(in the rows, 128 means zero)
[148 117 151 128 111  97 116 151 163 120 138 131 109 135 130 128 153 117
 143 124 162 134 149 182 109 120 129 150 183 180 130 141 132] | X
[132 138 142 151 101 114  97 108 183 149 106 113 143 117 134 110 170 108
 158 170 193 117 139 151  82  95 127 144 153 185 132  88 199] | Z
[135 153 158 144  81 152 134 117 124 128 140 182 144 114 116 146 112 153
  73  82 152 126 176 125  87 122 133 125 144 132 128  89 140] | S
[144 135 135 153 103 132 137  94 103 131 122 139 111 153 119 130 156 127
 115  85 142 118 151 102 101 130 128 132 128 144 117  98 140] | V
[142 110 116 141 130 114 110 145 162 115 125 110 150 145 137 160 178 104
 147 160 177 148 121 144  95 106 111 121 200 170 112 112 157] | N
[132 180 124 122 137 122 146 160 138 132 113 149 153 156 105 156 145 131
  94 179 171 127 144 153  87 126 154 118 145 178 104 132 168] | M
[ 81 147 147 136 113 108 148 190 127 115  70 150 142 143 134 166 150 123
  41 150 131 137 163 136 105 106 127 136 169 176 126 115 166] | V
[126 114 177 137 102 110 147 140 138 128 136 138 157 131 145 145 166 115
  93 154 151 130 132 108 104  80 156 102 170 151 120 115 170] | P
[150 145 150 158 118  99 138 124 130 115 146 138 153 156 127 145 169 134
  95 161 169 143 111 136 116 109 151 109 183 163 112 119 164] | P
[118 169 187 149 133 114  91 116 156 118 118 133 126 106 119 108 155  95
 143 177 132 141 155 163 115 105 123 157 189 160 109 139 155] | Q
[137 136 130 134 110  85 143 136 146  76 120 171 125 126  93 144 180 141
 134 147 180 145 148 134 132  71 144 159 178 165 153 132 179] | Q
[140 158 135 117 119 105 122 178 157 114 145 129 157 141 135 146 169 106
  88 148 156  82 108 143 198 129 149 150 149 156 160 112 170] | M
[113 195 156 126 139 130  62 133 125 137 138 145 130  95 141 123 139 114
 104 142 115 135 120 185 145 104 133 141 178 179 120 127 140] | M
[142 122 142 162 102 158 128  98 105 130 141 143 141 153 164  97 128  84
 110  99 120 133 141  69 116 155 117 128 107 110 115  70 135] | V
[129 148 139 163 140  97 115 123 126 126 158 114 149 139 133 121 169 138
  81 176 162 170 123 144 107  94 125 143 190 147  99 124 141] | K
[130 147 155 121 143 120 109 124 129 122  86 138 122 137  90 117 153 104
  83 140 138 138 155 101  99 122 124 147 174 165 110 150 150] | M
[125 109 135 123 100 161 152 145 118 150 120 141 130 145 123  93 147 134
  71 102 120 108 156 120 110 116 141 119 151 153 107 102 112] | K
[140 125 153 147 100 125 116 160 148 125 108 107 153 126 109 132 171 127
 142 160 134 147 143 169 101 111 129 120 176 194 160 111 174] | X
[110 145 174 108 104 127 139 153 164 141 121 128 135 130 103 129 162 110
  84 122 159 106 162 129 114 114 141 155 163 147 167 112 170] | S
[120 113 134 126 139 135 113 171 122 152 148 117 111 222  91  85 183 103
 134 133 144 182  80 149 134  86 153 102 183 204 173 132 190] | H
[106 134 120 111 127 102 139 146 170 120 148 131 122 156 134 144 168 120
 115 147 188 134 120 126 131 111 138 145 170 128 128 129 143] | S
[128 166 135 145 148 148  88 128  50 169 128  96 161 193  98 136 158 133
  49 101  64 134 139 107  87 154  93  83 188 152  85 119  56] | N
[150 122 157 151 116 140 109 121 126 147 112 141 122 131 131 119 137 119
  66 107 137 119 145 116 111 122 122 122 160 154 112 101 152] | N
[138  98 178 157  95 159 164 121 155 140 119 146  78 125 108 104 135 134
 123  85  90 154 159 120 106 107 137 125 182 131  99 157 137] | J
[ 93 131 116  86 119 154 143 155 153 108 122 171  81 125 195 138 129 134
 200 165 133 106 122 141  83 104 152  62 142 153 105  87  94] | S
[124 147 132 145 124 119 105 162 151 132 135 137 121 143 132 145 159 126
  56 137 157 107 132 142 164 106 137 140 175 174 124 127 146] | E
[129 146 137 129 121  87 128 128 155 147 149 135 137 162 129 113 166 122
 107 156 189 122 138 138 105 104 135 154 163 159 128 121 148] | Z
[126 149 119 136 114 148 110 123 120 137 118 146 119 171 129 124 147 134
 105  86 132 123 144  95 129 128 128 137 169 142 122 116 137] | J
[116 132 148 167 131 109 102 156 140 106 128 138 157 114  54 136 159 130
  95 149 152 185 134 148 145  81 142 143 170 173 191 127 189] | N
[103 148 161 161 142 102  79 115 136 122 123 107 111 144 144 117 142  70
 140 162 134 127 131 111 102 128 122 127 124 139 105 114 129] | V
[131 123 145 138 129 101 115 137 136 112 136 108 141 182 138 165 192 107
 140 139 161 116 123 123 138 122 112 144 194 160 135 126 153] | V
[131 118 111 125  90 152 128 136 107 123  89 167 136 132 136 120 143 144
 104  91 154 139 168  83 107 111 143 129 119 168 157  83 173] | X
[144 167 134 144 112  97 113 129 150 115 137 121 149 132 112 149 158 141
  93 149 166 120 123 142 136 111 130 154 172 134 149 116 166] | J
[150 142 146 160 103 147  96  84  85 131 149 165 117 150 132 103 141 125
 118  97 128 152 126 139 100 113 117 119 162 162 121  91 128] | V
[145 129 126 158 114 150 107 130 117 139 128 146 132 135 125 135 138 134
  83 101 142 142 142 113 121 103 126 130 148 171 142 111 172] | E
[144 144 133 145 104 150 112 142 111 151 151 134 158 157 124 125 160 103
  86  98 134 134 142 112 101 115 136 108 155 160 127  77 139] | N
[137 167 141 122 134 109 117 115 154 116 122 129 116 144 127 138 169 137
 106 156 174 108 131 115 136 115 137 153 194 134 124 134 155] | J
[139  99 136 125 107 145 123 132 105 127 109 142 116 157 116 113 151  95
 115  42  91 135 151  70 140 123 109 150 165 134 119 143 126] | Q
[ 63 100 165 164 124 109 112 159 172 139 127 142 144 144 104 110 142 107
  80 183 138 144 195 167  97 100 103 139 172 171 113 136 104] | E
[148 160 123 127 104 158 119 119 111 135 116 143 146 125 134 111 165 113
  91 114 119 128 130 103 121 123 133 122 154 160 111  86 148] | M
[141 107 136 123 129 150  95 116  88 148  83 130 110 132 123 138 148 138
  91  55 106 118 148  98 116 117  98 128 177 164 140 119 141] | N
[130 148 185 115 130 104  92 135 140 145 124 114 150 130  74 143 157 100
  95 141 146 102 159 144 102 108 128 146 165 163 129 158 147] | M
[126 106 101 144 122 139 151 153 108 103  99 141 171 168 118 158 111 117
 176 153 140 143 134  85  49 136 152  54  81 157 134  97 151] | P
[140 140 138 137 126 132 106 108 132 154 118 146 137 134 131 103 147 124
  85 165 158 145 111 146 113 100 126 129 156 164 105 123 180] | M
[139 138 128 151 107 140 105 134 122 152 122 128 140 163 128 118 135 111
 108  80 124 124 139  94 110 139 124 131 137 159 122 107 141] | Z
[147 175 153 113 154 106 130 123 130 112 137 159 113 141 108  94 168 131
  86 164 154 122 122 145 172 129 146 169 178 164 162 134 160] | M
[135 167 106 122 113  93 139 158 129 144 134 158 161 178 122 114 146 109
   4  99 177 100 153 136 153 161 126 192 129 154 144  99 157] | M
[122 133 145 100 114 152 134 160 151 126 167 157 166 153 140 150 132 127
 126 174 171 133 113 148 110 107 142  96 175 136 133 117 141] | S
[122 149 175 119 135 110 164 138 126 143 156 147 126 175 130 126 149 145
  78 152 168 117 158 145 109 119 147 123 161 145 126 117 152] | H
[163 140 106 162  68 141 123 127 113 135  98 124 145 117 125 143 133 149
  61  83 104 136 122 127  94 119 108 114 155 139 115  87 151] | J
[119 150 116 142  97 173 155 104  85 160 132 153 147 141 107 100 164 133
 113  76 106 176 159  93 113  95 141 138 132 133 118 112 156] | Q
[146 164 150 135 122 101 103 143 146 130 143 121 132 152 129 163 144 132
 109 152 160 112 118 146 108 103 136 126 179 146 124 138 159] | J
[143 135 140 152 109 139 124 120 123 119 109 141 125 133 140 124 143 110
 121  87 126 129 135 107 118 138 143 120 152 165 121 102 154] | P
[120 125 132 138 109 150 122 144 133 137 108 127 123 165 111 146 150 121
 133  84 138 136 144  91  96 124 129 116 143 157 147 108 170] | S
[130 141 123 134 127 136 125  57 136 155 145 145 200 179 151 108 174 141
 162 165 230 113 180  94  89 141 103 172 149 142 149  68 183] | Z
[105 121 140 145 114 142 127 114 128 141 132 139 115 142 153  90 140 111
 100 119 137 154 141 104 109 113 131 111 136 132  97  86 141] | H
[148 159 104 135 118 169 180 111  93 134 115 132 116 154 151 138 149 124
 116  82 113 133 136  82 109 165 141 120 124 121  89 100 127] | V
[141 161 158 142 124 129 107 140 153 119 138 151 152 120 134 119 141 111
 111 198 148 128 115 166 127 114 141 114 161 169 114 111 165] | M
[137 119 116 167 135 153 132  99 105 127 113 133 142 169 133  97 156 117
 110 123 120 200 103  90 119 140 122 111 186 152  94 124 150] | P
[120 153 116 150 129 107  96 135 164 140 125 112 159 140 125 157 159 138
  91 168 179 148  99 149 140 104 125 138 195 152  76 155 152] | Z
[142 143 131 133  86 162 114 130 151 170 112 137 190 139 129 152 123 127
  73  93 175  86 161 123 112 147 123 143 146 145  92 108 158] | Z
[154 141 191 122  74 171 110 128 153 115 125 176 109  86 137  92 122  94
  98 132 138 122 130 105  83  92 159  94 154 149 130  71 161] | S
[140 139 123 135 104 153 124 143 113 136 106 156 137 140 127 124 141 120
  70  85 113 126 138 104 137 130 131 128 141 161 117 106 152] | M
[156 154 130  93 127 181 124 104  89 152 107 140 147 144 127  98 136 113
 122 127 115  91 137  93  97 152 133 104 117 148 127  93 133] | M
[151 151 112 157  66 149 162 126 126 141 133 150 160 114 116 162 148 170
  73  94 144 125 138  99 109  98 159  96 137 132  74 100 134] | Z
[154 148 131 125 107 132 108  96 116 123 107 145  98 118 122  83 150  90
 130  85 124 123 146  93 108 114 130 154 133 145 124 103 145] | Q
[131 128 172 146 122 136 104 137 139 160 145 108 134 147 120  96 161 121
  56 133 135 104 123 146 156 113 138 139 182 153 106 132 137] | K
[130 164 135  99 117 145 111 105 122 167 127 137 166 177 127  88 136 109
  73 120 155  50 175 106 105 183 111 148 145 133 101  89  73] | Z
[138 135 139 145 129  88 134 152 139 128 138 110 128 166 116 111 184 122
  96 156 145 179 132 155 115 122 124 150 197 171 128 142 137] | X
[126 146 156 130 131  94 135 159 147 115 140 129 144 149  96 147 146 136
  89 158 160 145 126 162 118 124 121 147 175 149 175 134 164] | S
[119 145 153 139 140 104 129 165 152 130 144 110 155 156 122 145 163 122
  85 152 172 117 151 139 132 118 143 162 173 157 131 136 161] | K
[135 147 148 127 121 146 134 115  96 185 105 128 149 158 147 127 159 158
  49 122 130 138 130  95 104 103 119 128 181 156 111 127 176] | Z
[124 168 158 145 127 102 106 144 136 152 130 116 154 140 129 130 168 131
  76 170 144 157 116 148 112  87 127 140 199 176 128 132 175] | Z
---
[114 148  93 135 168 172  42 116 187 106 117 152 183 132 127  83  86  95
 103 165  90  94 175 158  84  53 118 124  98 184 180 116 117] | C
[119 144 114 100  77  84 135 100 161 151  84 131 155 117 155 188 133 127
 118 119 181 169 112 110 161 118  54 141 121 122 112  98  84] | Y
[101 146  83 116 167  57 123 128 103 119 207 122  87 179 139  97 108 120
 126 130  92  66 121 168  97 183 190 118 103  52 145 121 124] | L
[123 141 135 145  81  44  69 104 157 166 131 123 146 146 184 179 100 172
 100 141 138 146  94 135 185 162  70 128 129 109 134 153  53] | Y
[ 90 114  78 120 170  35  97 124 113  80 199 117  91 167 139 104 117 128
 124 122  72  67 114 174  96 169 171 125  87  28 154 144 151] | C
[102 134 105 130 168  51 115 116 130  84 207 120  59 145 117 103 139 139
 114 121  40  55 105 180 106 208 165 123  86  32 163 144 165] | D
[120 150 120 162  57  10 175  89 118  60 122 132  99 112 134  98 179 160
 191 159 209 141 169 165  90 186 177 154 135 142 139 175 133] | D
[124 105 134 156 161  80 143 183 116 190 114 120 126 121 161 113  67 120
 124 157  74 109 123  88  97 153 149  98 137 138 212 125   9] | U
[106 128  86 102 147 149  71 143 112 103 121 177 194 133 123  91  92 132
 131 107 166 102 196 143  91  37 141 131  93 164 161 132 129] | C
[106 120  87 102 156 140  94 158 176 104 114 167 177 140 158 126 125 109
 148 125 161 104 178 134  98  33 162 121  88 194 167 118 118] | A
[104 138 119 150  84  25 168 102 118  64 117 109 132 115 121  95 177 138
 216 165 242 136 154 144  87 188 168 150 145 133 110 183 119] | Y
[108 149 114 128 145 165  51 125 181 141 109 169 166 120 142  85  99  96
 100 142 113  81 181 140 102  67 128 112 118 201 178 130 103] | A
[154 132 127 176 164  83 141 160 115 170 177 123 110 141 139 119  45 152
 142 104 110  77 117 155 102 148 148 109 119 107 187  95  70] | W
[ 94 115 118 169  83  56 115 118 155  52 120 134 129 118 124  83 159 103
 140 180 192 124 162 131  96 191 138 155 145 168 139 223  87] | A
[112 118  67 106 174 145  80 144 179  73 107 155 199 148 141 115 111 113
 122 129 138 111 179 149  83  20 147 119  87 177 184 120 115] | C
[114 151 124 164 113  76 121 104 164  59 129 115 155 122 103  85 158 114
 145 181 178 118 161 137  93 178 128 155 148 142 125 215  99] | Y
[133 109 168 163 153  81 131 168 131 157 119 126 121 113 171 107  60 113
 143 184  38 120 130 102 127 173 133 115 151 145 202 134  34] | B
[ 94 136 100 131 176  81 100 126 132 105 202 107 103 149 118 103 122 131
 114 131  74  43  97 163  96 206 160 109  97  33 147 155 136] | Y
[ 93 144 130 157  65  23 150 101 127  45 118 126 114 102 141 101 154 147
 195 183 208 133 154 161  90 196 151 160 154 150 132 172 101] | B
[ 88 133 113 115 158  54 105 129 121  88 194 122  86 141 149 114 111 138
 130 142  39  58 104 174 106 190 158 128 102  51 154 127 147] | B
[130 149 106 116  60  87 115 109 163 114 107 142 126 117 151 174 125 144
 117 101 203 159 100 148 173 127  66 143 124 119 119  89  68] | W
[125 133 122 120  62  66 116  86 194 129 100 157 143 112 197 202 112 197
  62 101 148 142 137 160 187  93  55 110 104 122 160  62  68] | D
[117 115  76 113 174 145  83 148 175  79 114 160 196 151 146 120 106 115
 124 139 123 112 175 152  87  25 139 123  86 173 182 119 117] | C
[137  96 141 159 173  58 149 161 121 177 115 122 104 119 158 103  77 115
 112 136  63 127 149  97 114 154 143 104 129 128 227 131  50] | D
[ 92 167 101 155 110  46 153 124 117  83 132 111 119 128 136  88 155 162
 203 168 250 127 153 147  82 160 201 139 128 176 144 180  82] | U
[119 131 108 123  67  76 104  93 186 125 120 150 151 144 201 174 101 170
  79 133 172 143 131 168 174 116  90 104 118 131 137  62  36] | L
[124 158 112 131 178 171  57 120 187 149 119 145 187 124 124  93  91 106
 106 136 114  82 180 144  84  63 117 114 114 168 170 113 106] | Y
[128 101 139 155 157  93 143 182 112 196 108 132 123 123 156 105  71 118
 123 157  68 110 127  84  97 153 142 100 139 143 208 130  13] | U
[119 157 152 135  68  52  85 105 164 133 129 143 127 132 207 195 100 185
 122 162 115 147  90 159 203 150  72 133 134 128 141 115  61] | B
[117 169 103  92 122 165  84 157  96 139 124 190 184 126 140  98 109 161
 137 115 162 101 181 138  99  43 176 117  96 188 162 131  97] | U
[153 137 120 179 153  80 146 161 130 162 170 121 114 142 144 123  44 147
 141 124 101  84 115 153 104 152 141 116 111 120 188 100  62] | W
[114 166 102 168  95  50 144 127 108  59 146 123 107 126 119  65 140 144
 209 158 252 117 150 166  96 185 184 151 136 152 138 194  95] | W
[137 144  76 118 169 169  86 158 165  94 131 162 182 150 136 111 106 126
 128 116 155 100 166 164  88  33 144 125  95 184 180 122 111] | W
[124 111 128 168 145  69 145 161 126 178 153 124 112 140 161 137  70 130
 143 128 111 100 114 120 114 161 157 106 109 144 188 124  66] | A
[116  92 128 170 160  72 133 157 133 173 154 122 117 138 152 123  62 128
 126 126 108  95 125 122 106 156 137 112 104 148 187 124  71] | A
[139 160 124 155  60  58  86 109 152 144 140 149 121 149 182 168  94 182
 113 133 152 131  94 175 182 151  75 135 125 121 140 128  59] | W
[142 163 126 163  55  62  76 109 156 151 145 147 119 148 182 171  83 183
 100 140 143 132  88 171 188 161  64 138 124 120 139 132  48] | W
[139 156 142 137  70  34 104  84 154 159 132 142 107 140 194 181 116 192
 108 120 119 161 114 160 199 135  87 132 110 120 146 113  94] | D
[ 99 138  99 135 199  71 109 127 144 132 192  88  87 160 120 103 123 126
 142 121  73  36  91 148  95 201 173 108 119  33 144 151 148] | Y
[140 137 116 172 162  67 138 151 124 187 172 113 122 168 156 118  42 128
 142 147  99 102 133 136  93 154 166 115 121 138 180  99  56] | L
[131 138  74 108 168 166  97 161 162  89 116 167 175 142 127 107 116 116
 135 113 165  98 168 159  84  39 141 125 101 176 180 120 107] | W
[145  96 147 166 165  59 144 162 129 180 123 121  98 120 153 107  72 123
 129 133  64 125 146 102 114 159 144 110 126 124 214 122  57] | D
[130 126 126 156 170  75 160 163 115 189 147 116 126 136 158 144  66 163
 149 126 104  92 114 129  90 126 164  97 111 135 197  82  54] | U
[120 162 109 125 171 177  67 128 172 151 109 154 171 121 137  91 106 122
 114 143 115  89 170 148  77  42 144 104 120 194 186  95  89] | U
[ 91 121 111 116 154  52 119 130 107 100 197 132  77 145 140 101 138 118
 144 121  92  67 109 164 119 185 182 117  89  63 145 142 150] | A
[104 148  87 114 159  44 129 121  93 118 210 122  81 172 139  97 113 121
 128 120 105  77 125 173  98 183 192 119 103  45 142 114 122] | L
[108 155  97  85 143 170  77 158 105 134 122 187 189 131 131 103 109 155
 130 103 167 102 182 133  97  31 162 121  94 190 164 132 100] | U
[ 83 140 113 129 164  76  87 125 139  68 203 122  83 141 124 107 117 134
 102 147  30  41  90 177 107 218 139 127 114  46 155 157 136] | B
[112 141 136 123  72  72  96 100 198 110 117 153 145 117 216 204  98 197
  94 130 147 132 118 174 189 109  66 113 120 127 148  67  51] | B
[119 152 113 167 100  73 124 106 148  54 142 126 138 140 110  78 147 103
 137 187 189 136 166 149  93 184 156 151 161 155 131 188  70] | L
[121 157 100  92 132 134 100 140 112 131 123 182 174 118 144 107  96 159
 125  93 166 110 215 137 110  31 156 129  80 172 171 110 129] | D
[106 127  98 104  65  60 119  99 155  98  95 141 146 126 160 180 127 136
 123 127 174 167 113 134 167 115  65 147 107 114 118  97  89] | C
[121 137 126 121  81  94  95  93 200 138 100 138 181 116 186 198 103 176
  72 117 168 133 123 145 182  99  49 103 119 120 136  80  49] | Y
[127 157 136 133  80  64  84  94 156 158 125 130 149 142 187 177 116 167
 107 149 135 147 102 142 190 145  75 124 124 117 126 139  71] | Y
[131 142 123 153 163  78 165 156 119 182 153 123 123 144 157 143  72 165
 152 125 104  91 115 136  92 123 165 104 105 137 189  89  65] | U
[126 154 158 167 165  66 145 124 141 159 142 117 123 118 154 115  46 135
 128 147  81 103 149 139 114 140 105 129 135 153 193 106  62] | B
[113 154  87 147 179  61 100 132 138 120 214  97  61 160 115  94  98 126
 137 107  75  25  85 176  89 201 175 121 122  31 153 129 142] | W
[120 162 125 168  98  67 133  97 165  61 124 116 151 120 113  88 160 117
 150 182 177 120 163 142  88 180 138 152 152 143 127 208  98] | Y
